Here is a tiny trained network, its code and every weight. The questions are about switching its units off for an input and a class, where a switched-off unit gives its printed mean instead of its output.

import numpy as np


def w(rows, s, z=0):
    codes = np.array(rows[::2]) - 128.0
    scale = np.full(codes.shape[1], s)
    scale[-1] = z or s
    return codes * scale


def f(y):
    return y / 2 * (1 + np.tanh(0.7978845608 * (y + 0.044715 * y**3)))


def log_softmax(a):
    a = a - a.max(-1, keepdims=True)
    return a - np.log(np.exp(a).sum(-1, keepdims=True))


def net(x, mask):
    res = np.array(x, float).reshape(1, 7) / 4 @ E
    y = f(res @ A[0][:, :-1].T + A[0][:, -1])
    res = res + np.where(mask, y, B[0][:, -1]) @ B[0][:, :-1]
    return log_softmax(res[-1] @ U[:, :-1].T + U[:, -1])


A, B = {}, {}
E = w([
[146,182,252],'x0',
[254,167,98],'x1',
[149,190,87],'x2',
[51,173,55],'x3',
[155,58,71],'x4',
[187,162,39],'x5',
[152,50,144],'x6',
],0.0057)
A[0] = w([
[91,132,175,221],'neuron 0',
[132,90,103,116],'neuron 1',
[70,121,88,223],'neuron 2',
[193,165,158,37],'neuron 3',
[189,50,112,82],'neuron 4',
[193,177,191,86],'neuron 5',
[149,187,62,7],'neuron 6',
[98,93,175,228],'neuron 7',
[145,254,57,44],'neuron 8',
[149,57,49,74],'neuron 9',
[175,93,115,41],'neuron 10',
],0.014,0.0021)
B[0] = w([
[81,72,126,171],'neuron 0',
[113,185,122,147],'neuron 1',
[78,130,62,182],'neuron 2',
[152,81,192,169],'neuron 3',
[112,246,177,179],'neuron 4',
[134,58,209,192],'neuron 5',
[168,150,70,197],'neuron 6',
[65,146,128,177],'neuron 7',
[154,15,24,255],'neuron 8',
[125,252,130,201],'neuron 9',
[144,188,158,147],'neuron 10',
],0.027,0.0085)
U = w([
[223,78,190,14],'0',
[80,135,49,204],'1',
[136,119,150,252],'2',
[232,112,3,33],'3',
[49,98,123,156],'4',
[183,217,108,52],'5',
],0.0056,0.0047)

Each question gives the input, the list of numbers given to net, and the class t.
The units are the neurons (one row each of A and B). Each row of codes is followed by its name. A weight is (code - 128) times the scale printed after its matrix; where a second scale follows, it is the last column's (A, B and U).
mask holds one flag per neuron, in row order. A switched-off neuron (its flag False) gives its mean, the last column of its row in B, instead of its output. The means were averaged over made-up inputs and are rounded, as every weight is.
A unit's drop is (log p(t) with every unit on - log p(t) with that unit switched off) / (log p(t) with every unit on - log p(t) with every unit switched off).
The circuit of an input: a set's keep is (log p(t) with only the set's units on - log p(t) with every unit switched off) / (log p(t) with every unit on - log p(t) with every unit switched off). Starting from all 11 units, units are removed one at a time, each time the one whose removal leaves the highest keep (on an exact tie, the one counted first), for as long as the keep stays at least 0.8.
units of the circuit, in order: the units of the circuit, biggest drop first
k most important neurons: the k neurons with the biggest drops, biggest first
drop of u: that unit's drop, to one decimal
input [6,-5,2,-1,-3,0,3], class 4: units of the circuit, in order => [neuron 0; neuron 7; neuron 6]
input [1,6,-7,-8,4,8,-1], class 5: units of the circuit, in order => [neuron 4]
input [8,-6,-7,-7,6,-5,0], class 4: units of the circuit, in order => [neuron 7; neuron 0]
input [1,5,2,-4,-4,-7,1], class 0: units of the circuit, in order => [neuron 5; neuron 3]
input [-3,-1,1,0,-8,2,-4], class 3: units of the circuit, in order => [neuron 8; neuron 7]
input [-6,-3,3,0,2,0,1], class 5: units of the circuit, in order => [neuron 8; neuron 9]
input [0,4,-4,-5,1,-3,-4], class 0: units of the circuit, in order => [neuron 2; neuron 9; neuron 5]
input [-3,-2,3,6,-7,4,7], class 3: units of the circuit, in order => [neuron 7; neuron 4; neuron 8]
input [2,0,0,-2,-6,8,0], class 0: 3 most important neurons => [neuron 5; neuron 2; neuron 3]
input [-3,-3,6,0,2,-1,-5], class 3: 2 most important neurons => [neuron 7; neuron 4]
input [-2,-1,8,-5,6,-1,-4], class 5: 2 most important neurons => [neuron 8; neuron 0]
input [0,8,4,-5,4,-4,-7], class 0: drop of neuron 10 => 0.0
input [2,-1,-7,-6,-7,5,2], class 0: drop of neuron 2 => 0.3
input [0,5,-7,-7,-7,-4,3], class 0: drop of neuron 9 => 0.1
input [8,1,-1,-5,-6,-1,3], class 0: units of the circuit, in order => [neuron 5]
input [7,-1,-5,-8,-1,0,0], class 0: drop of neuron 5 => 0.8
